Each row has a name. After each piece below comes the name of the row it's from, unless a question asks for something else. Each question is about the rows just above it. Places in a row count from 1.

Z856: [164 155 101 102 207 145  97]
Z710: [147 144 148 140 107 147 143]
Z42: [147 105 131 145 104 147 144]
Z499: [117 112 117  95 157 154  96]
Z891: [145 105 131 147  87  90 147]
Z631: [144 143 144 142 109 139 144]
Z552: [ 96 105 131 147  87  90 147]
Z728: [ 76  89  58 111 195  28  98]
Z231: [144 143 147 141 106 144 143]
Z282: [ 92  95 145 125  82 138 130]
Where does [145 105 131 147] start? Give its row and place. : Z891, 1
[207 145] begins in row and place : Z856, 5
[ 58 111] begins in row and place : Z728, 3

Z557: [170 191 202 130 127]
Z753: [114  79 156 178 123]
Z188: [155 165 120  74 121]
Z228: [158 178 123 123 128]
Z964: [ 74 155 120 165 131]
[155 165 120  74] begins in row and place : Z188, 1
[156 178 123] begins in row and place : Z753, 3
Row and place where [ 74 155 120] starts: : Z964, 1
Where does [155 165 120] start? Give its row and place. : Z188, 1
Row and place where [114  79 156] starts: : Z753, 1
[120 165] begins in row and place : Z964, 3
[123 123 128] begins in row and place : Z228, 3

Z946: [ 23  58 155 175 118 153 248 168]
Z755: [113 114 201 108 119 165 152  74]
Z522: [101  96 216  90 140 195 190  96]
Z968: [122 122 132 127 130 133 138 131]
Z796: [120 123 216  90 119 146 139  95]
Z562: [ 43  97 184 212  36  93 158  42]
Z717: [113 116 138 128 132 139 148 132]
Z281: [109 117 131 142 121 126 145 130]
Z455: [168 146 120 119 123 117 143 106]
Where does [120 123 216  90 119 146] start? Give its row and place. : Z796, 1
Which row holds [101  96 216  90 140 195 190  96]? : Z522
Where does [ 23  58 155] start? Give its row and place. : Z946, 1
[120 119 123 117 143 106] begins in row and place : Z455, 3
Row and place where [120 119 123 117 143] starts: : Z455, 3
Row and place where [126 145 130] starts: : Z281, 6
Where does [123 216  90 119 146] start? Give its row and place. : Z796, 2

Z915: [131 235 132 169]
Z908: [129  81 101 157]
Z153: [179  55  84 176]
Z373: [237 132 169 101]
Row and place where [235 132 169] starts: : Z915, 2

Z597: [135 139 163 242 128 137 129 176 135 130 170 135 189 130 135 128 118 130
 128 128 154 128 128 130 137 132 135 172 130 130 132 128 132 137 139 130
 163 128 135 128 154 137 132 128 128 128 135 130 132 130 132 130 130 139
 128 137 128 128 128 146]
Z814: [128 141 130 128 143 130 135 139 130 130 154 128 137 128 159 130 118 128
 130 128 137 137 130 128 132 132 128 139 130 132 132 130 135 135 137 163
 242 128 137 130 128 170 128 143 135 137 132 132 141 130 128 137 128 150
 128 135 135 128 135 135]
Z150: [128 137 141 128 130 128 149 143 165 137 139 139 132 137 159 130 118 128
 130 128 143 137 132 139 135 130 148 130 152 130 130 132 167 128 165 128
 132 165 128 130 135 130 132 128 141 128 154 128 135 128 137 135 130 130
 128 137 128 130 128 139]
Z4: [128 137 141 128 130 128 149 143 165 137 139 139 132 137 159 130 118 128
 130 128 143 137 132 139 135 130 148 130 152 130 130 132 132 137 146 132
 150 132 130 132 128 148 132 130 130 128 132 132 135 130 130 130 128 135
 128 128 130 128 135 137]
Z100: [130 130 135 152 130 128 129 176 135 130 170 135 189 130 128 128 118 130
 128 128 154 128 128 130 137 132 135 172 130 130 132 128 132 137 139 130
 163 128 135 128 154 137 132 128 128 128 135 130 132 130 132 130 130 139
 128 137 128 128 128 163]
Z892: [128 137 141 128 130 128 149 143 165 137 139 139 132 137 159 130 118 128
 130 128 143 137 132 139 135 130 148 130 152 130 130 132 167 128 165 128
 132 165 128 130 135 130 132 128 141 128 154 128 135 128 137 135 130 130
 128 137 128 130 128 154]
[135 137 163 242 128 137] begins in row and place : Z814, 34
Where does [128 137 129 176] start? Give its row and place. : Z597, 5
[128 137 141 128 130 128 149 143 165 137 139 139 132 137 159 130 118 128
 130 128 143 137 132 139 135 130 148 130 152 130 130 132 167 128 165 128
 132 165 128 130 135 130 132 128 141 128 154 128 135 128 137 135 130 130
 128 137 128 130 128 139] : Z150
The row with [135 139 163 242 128 137 129 176 135 130 170 135 189 130 135 128 118 130
 128 128 154 128 128 130 137 132 135 172 130 130 132 128 132 137 139 130
 163 128 135 128 154 137 132 128 128 128 135 130 132 130 132 130 130 139
 128 137 128 128 128 146] is : Z597
[130 130 135 152 130 128 129 176 135 130 170 135 189 130 128 128 118 130
 128 128 154 128 128 130 137 132 135 172 130 130 132 128 132 137 139 130
 163 128 135 128 154 137 132 128 128 128 135 130 132 130 132 130 130 139
 128 137 128 128 128 163] : Z100
Row and place where [128 150 128 135] starts: : Z814, 53
Where does [130 135 128] start? Give its row and place. : Z597, 14

Z3: [187  79 200 188 180]
Z398: [168 132 131 123 108]
Z257: [136 148 140 116 107]
Z730: [ 82 144  95 120 141]
Z929: [ 73 136 115 111 122]
Z637: [136 148 144 139 155]
Z818: [ 93 120 141  99 176]
[136 115 111] begins in row and place : Z929, 2
[ 95 120 141] begins in row and place : Z730, 3
Which row holds [136 148 140 116 107]? : Z257

Z761: [136 138 122 129 142 139 143  96 123 118 128 117 128 139 133 145 133 115
 119 114 123 148 152 144 128 124 120 132 151 117 141 101 135 116 116 148
 128 138 145 128 134 235 212 149 138 138 123 139 135 151 153 124 127 127
 122 128 140 123 141 140 152 121]
Z249: [138 120 129 125 134 121 143  92 115 101 114 120 136 145 142 127 145 101
 120 117 135 155 154 151 136 131 114 139 136 124 146 102 124 128  97 137
 138 136 127 131 124 177 194 140 162 136 124 129 124 141 157 119 128 116
  99 104 139 123 128 129 152 117]
Z509: [126 141 157 119 142 139 143  96 123 118 128 117 128 139 133 145 133 115
 119 114 123 148 152 144 128 124 120 132 151 117 141 101 135 116 116 148
 128 138 145 128 134 235 212 149 138 138 123 139 135 151 153 124 127 115
 122 128 140 123 141 140 152 121]
Where does [138 122 129] start? Give its row and place. : Z761, 2
[136 138 122 129 142 139 143  96 123 118 128 117 128 139 133 145 133 115
 119 114 123 148 152 144 128 124 120 132 151 117 141 101 135 116 116 148
 128 138 145 128 134 235 212 149 138 138 123 139 135 151 153 124 127 127
 122 128 140 123 141 140 152 121] : Z761
Where does [138 120 129] start? Give its row and place. : Z249, 1
Row and place where [122 129 142 139 143  96] starts: : Z761, 3
[124 141 157 119] begins in row and place : Z249, 49
[126 141 157 119 142 139 143  96 123 118 128 117 128 139 133 145 133 115
 119 114 123 148 152 144 128 124 120 132 151 117 141 101 135 116 116 148
 128 138 145 128 134 235 212 149 138 138 123 139 135 151 153 124 127 115
 122 128 140 123 141 140 152 121] : Z509
[127 131 124 177 194 140 162 136] begins in row and place : Z249, 39

Z602: [222 142 128 126  77 105 153 122 170 154 159 100 148 135 160  91 155 128
 117 125 157]
Z737: [222 142 128 126  77 105 153 122 100 160 154  91 135 117 148 170 155 159
 128 125 138]
Z669: [ 83 121 128 129 153  77 105 133 142 109 112 141 125 133 107  98 117 108
 128 130 115]
Z167: [141 131 127 134 113 137 130 129 125 128 126 105 129 128 104 110 133 122
 126 129 110]
[222 142 128 126  77 105 153 122 170 154 159 100 148 135 160  91 155 128
 117 125 157] : Z602
Row and place where [133 142 109 112 141 125 133 107  98] starts: : Z669, 8
Row and place where [100 160 154  91 135 117 148 170 155 159 128] starts: : Z737, 9
[222 142 128 126  77 105 153 122 100 160 154  91 135 117 148 170 155 159
 128 125 138] : Z737

Z743: [ 86 148 138 159 141 148 155  81]
Z217: [193 166 131 167 166 135 120 116]
Z572: [144 133 112 136 159 105 158 175]
Z93: [148 138 159 141 148 155  80 156]
Z443: [111  92  65 205 140  88 108 175]
Z711: [ 98 125  98 134 129 102 149 179]
Z322: [ 91 133 113 115 138 127 150 146]
Z868: [178 113 115 127  99 220 130  72]
Row and place where [133 112] starts: : Z572, 2
Where does [148 138 159 141 148 155  81] start? Give its row and place. : Z743, 2
[133 112 136] begins in row and place : Z572, 2

Z141: [138 135 130 119]
Z974: [198  87 111 115]
Z694: [130 210 114 117]
Z350: [179  51 116 127]
Z378: [ 51 116 179 130]
[ 51 116 179 130] : Z378
Row and place where [116 179 130] starts: : Z378, 2
Row and place where [116 127] starts: : Z350, 3
[179  51 116] begins in row and place : Z350, 1
Where does [111 115] start? Give its row and place. : Z974, 3

Z760: [152 211  85 171  72 112 132 143 111 123  57 192 188 175 124  72 153  92
 213]
Z470: [152 211  85 171  72 112 132 143 111 123  57 192 188 175 134  89 126  75
 218]
Z584: [152 211  85 171  72 112 132 143 111 123  57 192 188 175 124  87 153  92
 213]
[152 211  85 171  72 112 132 143 111 123  57 192 188 175 134  89 126  75
 218] : Z470
Which row holds [152 211  85 171  72 112 132 143 111 123  57 192 188 175 124  87 153  92
 213]? : Z584
[143 111 123  57 192 188 175 134  89 126] begins in row and place : Z470, 8

Z940: [138 128 134 134 124 126 130 131 123 124 126 129 124 125 125 126 129 132
 124 123 128]
Z476: [138 128 134 134 124 126 130 131 123 124 126 129 124 125 125 126 129 154
 102 150 162]
Z788: [114  86 187 116 103  43  72  93 185 117  81 122 162 101  87 215  72  73
 173  79  66]
Z613: [127 123 134 132 124 120 122 124 132 125 124 129 129 128 125 133 126 123
 131 125 123]
Z595: [126 131 128 125 132 131 129 127 129 126 128 126 126 128 133 125 127 131
 135 134 129]
Z67: [128 121 124 133 121 123 124 126 119 125 117 132 138 126 119 130 130 121
 114 119 126]
Z668: [108 147 119 115 123 132 128 117 138 125 119 126 132 126 123 139 120 114
 136 124 116]
Z922: [133 131 124 129 128 135 133 131 118 124 130 126 120 127 131 115 131 135
 122 130 133]
Z926: [108 117 139 121 130 111 110 109 147 119 115 123 132 128 132 141 116 113
 156 135 113]
Row and place where [117 138 125 119 126 132 126] starts: : Z668, 8
Where does [109 147 119 115 123 132 128] start? Give its row and place. : Z926, 8
Where does [147 119 115 123 132 128 132 141 116 113] start? Give its row and place. : Z926, 9

